Each row, then roughly how far along a hidden order it lies, from 0 to 10:
In the rows, 100 means zero.
[114  75  76  95  87  72  21 102 104 108 116 122  72 108  94 200  74  73
 104  86  50  64  94 165  91  75  70 110  64  71]
9
[144 101  68  95  77 125  61 152  96 107 105  57 115  78  92  92  77  65
  81 135 115  80  82  78  91  94  93  90  94  80]
2
[126  73  64  63  61  90  37 151 100  84 107  76 100  81 102 147  80  64
 103 123 104  67 107 104 106  92  78 105  89  40]
5
[120  65  86  70  77  85  46 133  94 132 102 116 111 100 110 118 118  92
 103  98  84  90 131 112  94 102  99 104  66  66]
2
[ 98  89  96  85  94  70  77 100 108  97 119  90  96  98  97 170  91  75
 110 103  81  51  84 118 114  84  87 128 104 121]
3
[ 60 118  95 107  92  63  79  93 116  29  96 119  11 111  93 178  38  94
 120  76  84 107  98 149 104  77  36  87 100  44]
10
[ 85 103  92  99  87  95  94 119 102  47  81 101  72  94 101 112  75 107
 108 101 121 128 113 104 100 104  69  75 113  40]
4
[118  95  84 102  93 113  81 133  91 108  84 115  95  98 103  65  97 114
  90  98 110 140 118  93  81 107  96  72  74  48]
1
[ 89  40  90  32  61  64  56 135  97  78  99  90 121  88 123 130 120  98
 127 105 117  74 150 103 119 118  84 123 131  40]
2
[ 73 124 106 119 100  88 103  97 109  38  91  92  69 100  95 117  70 105
 110  96 114 122  93 107 107  96  66  86 122  67]
4
[102  95  88  81  73 109  79 153  99  61  94  65 110  79 103  94  85  95
 101 123 138 103 111  74 109 112  80  90 130  59]
1
[ 39 119  83 107  83  93  79 128 107  18  87  92  52  92  95 130  54  92
 109 102 123 130 100 114 101  93  46  74 118   0]
7
[ 61 109 111  79  94  70 104  93 120  30 113  51 105  88  99 143  86  79
 126 117 122  42  75  97 138 100  80 140 177 132]
0
[120  86  87  87  90  80  64 106 104 100 120  87  97  95  97 139  92  65
 101 111  82  64  83 109 103  83  96 116  90 113]
2
[110 117  78 106  82  70  41 115 113  55 121  77  59  93  81 184  41  34
 101 116  94  49  54 125 108  56  67 105 116  94]
9
[ 82 141 103 125 100 100 117 102 115  45  96  73  72  92  87 123  57  91
 106 108 122 106  62  99 109  90  64  87 138  81]
4
[ 60 112 108 116 100  80 107  86 104  37  91 130  60 112 102 130  78 118
 113  75 101 128 116 124 102  99  84  84 106  53]
4
[ 88 121 102 118 101  83  81  87 113  70 116 104  57 105  85 164  51  74
 104  88  85  76  65 127 102  77  75 104  96  98]
6
[130  78  79  72  74 106  62 149  95 104 103  75 114  82 102 106  95  76
  95 124 114  78 107  89 101 100  90 100  95  70]
2
[110  42  77  30  62  66  43 153 107  76 122  51 130  75 112 160 103  56
 120 123 106  24 110  90 128 103  78 143 130  82]
2
[125  98  69 102  82  78  34 119 106  99 118 102  54  97  86 184  61  45
  94 104  69  62  73 150  91  64  73  99  61  75]
9
[ 67 130 104 117 100  98 111 102 111  32  94  77  57  93  89 111  68  90
 110 105 122 112  72 106 110  92  67  89 135  81]
4
[ 80  77  75  77  71  74  52 144 102  49  89 109  76  96 107 159  66 100
 119  95 114 108 140 129 105 102  47  85 102  20]
8
[ 73  94 100 104  99  44  61  62 112  74 115 141  52 121  94 190  74  80
 119  60  50  86  97 168  98  66  71 106  70  67]
10
[ 89 145  94 121  94 115 109 125 110  17  94  60  70  85  85 104  46  77
 100 123 142 115  67  86 110  91  67  75 144  77]
4
[134  83  68  98  71  87  23 136  97 125 111 115  69  98  93 161  61  62
  89 101  61  83 100 133  78  72  71  92  34  43]
9
[ 99  80  77  84  75  92  67 122  97  75  91 104  89  92 106 110  84 100
 106 101 112 116 133 116  95 103  73  87  98  22]
5
[111  99  83  88  76 122  81 142  96  71  92  73 104  82 102  80  83  93
  97 125 140 119 109  80 100 109  85  79 115  75]
1
[ 97 131  80 112  85  75  58 115 122  20 124  55  49  87  79 185  33  38
 105 124 103  52  43 137 115  54  41 103 124  95]
10
[ 79  99 103 104 104  56  74  65 107  87 119 136  47 119  95 166  78  86
 115  74  54  79  96 168 103  79  75 111  83  93]
6
[126  94  69 107  79 107  50 135  91 112  91 131  52 101  95 111  69  92
  87  94  83 131 122 125  69  86  74  57  38  10]
8
[ 90 110  88 104  84 105  89 126 101  44  87  92  61  91  96 103  78 101
 102 106 126 122 112  97 101 101  79  79 114  44]
4
[115 129  77 123  86 135  95 144  98  60  79  78  69  83  87  78  53  88
  84 122 134 140  90  84  85  95  67  59 104  52]
4
[100 108  87  93  76 118  94 148 101  48  87  62  96  78  98  83  79  97
 101 126 150 111 109  70 102 110  77  82 128  76]
1
[ 90 103 102 103  99  73  87  81 111  87 119  97  80 104  90 157  86  78
 107  98  82  58  77 125 109  78  86 117 101 122]
3
[ 64 109 119 100 106  74 129  86 114  51 105  80  86  97 100 136  89  97
 119 102 112  75  83 104 123  98  82 119 147 120]
0
[138  98  71 101  78 104  47 142  95 122 106  96  84  94  91 130  78  67
  86 112  86  83  90 112  82  82  85  87  52  74]
5
[ 98  92  81  90  83  62  43 107 112  74 119  89  50 103  93 188  60  57
 110  95  75  49  79 161 106  65  61 115  90  83]
9
[ 78 127 104 103  95 108 122 116 108  22  91  60  95  85  95  95  69 100
 108 119 146 103  85  82 116 105  76  88 158  85]
1
[ 86 125 113 119 112  98 125  87 110  76 109  79  89 101  91 126  83  87
 102 104  99  80  62 106 111  87  92 106 130 140]
0
[112  77  85  77  86  78  62 110 104 121 117  89 100  96 101 152  97  72
 103 108  79  53  93 121 105  92  92 125  91 110]
2
[ 91 124 100 116 104  87  99  88 112  67 117  77  73  98  85 143  72  70
 101 112  95  64  61 121 111  84  80 110 118 126]
3
[138  85  58  96  68 106  42 150  97  99 101  88  69  88  93 141  64  64
  90 115  96  93  97 113  84  83  61  80  60  35]
8
[108  54  77  76  66  66  29 119  91 127  95 166  69 113 111 150  99 103
 108  70  63 121 152 148  77  94  72  90  29  27]
8
[111 101  86 101  89  76  63 106 108  95 121  93  73 101  90 162  64  55
 100 106  77  51  72 136 102  61  78 113  89 104]
6
[133  94  61  96  65 109  32 150  97  86  95  91  64  87  93 117  62  72
  89 116 110 110 111 118  79  85  59  65  79  20]
8
[108 121  68 117  75 115  67 144  98  54  84  89  44  87  90 107  51  89
  92 111 122 124  94 102  85  89  52  62  94   7]
8
[ 67 116 111 106 102  82 109  94 110  40  90 110  67 105  99 135  74 113
 119  84 106 120  98 121 108  96  76  91 126  71]
4
[ 87 100 100  98  98  70  78  82 114  76 112 118  60 108  95 177  79  72
 111  86  67  61  88 147 106  77  68 114  90  96]
6
[ 71 113 117 103 113  72 115  58 113  83 105 109  89 110 100 133 100 102
 119  82  85  85  89 128 113  97  95 119 121 109]
0
[ 74 105 111 110 108  73 102  63 107  91 111 116  73 111  95 153  90  93
 111  82  68  82  86 129 108  89  88 115  97 110]
3
[ 52  81  98  96  87  45  70  89 109  22  93 153  27 118 109 189  76 115
 133  66  83 123 139 168 103  88  45  91  94   0]
10
[ 71 109 105 110 105  62  90  76 114  64 110 121  46 113  94 164  70  90
 116  75  77  87  86 147 105  76  65 104  96  79]
6
[ 81 115 104 113 102  79  81  77 117  46 108 106  53 108  91 156  52  70
 113  84  80  87  72 128 107  73  64 101 109  87]
7
[ 92 127  86 114  91  69  68 102 118  33 116  92  24  99  84 178  45  52
 109 107  81  64  59 138 109  67  60  99 102  87]
10
[131  82  65 101  71 106  31 154  96  98  99  98  67  89  91 120  63  66
  87 113 100 102 100 109  81  84  68  75  55  18]
8
[102  88  95 102  99  64  51  77 105 113 116 135  69 119  96 152  91  88
 108  79  41  70  90 142  97  74  82 112  59  94]
6
[100  61  73  65  70  77  47 142  97  81  93 109  92  96 112 133  95  99
 113  96  96  97 146 113 102 105  79  93  94   7]
5
[ 47  92 112  61  86  64 103 103 118  20 103  56 100  86 110 152  93 100
 135 112 141  64 100  94 145 112  70 132 195  92]
0
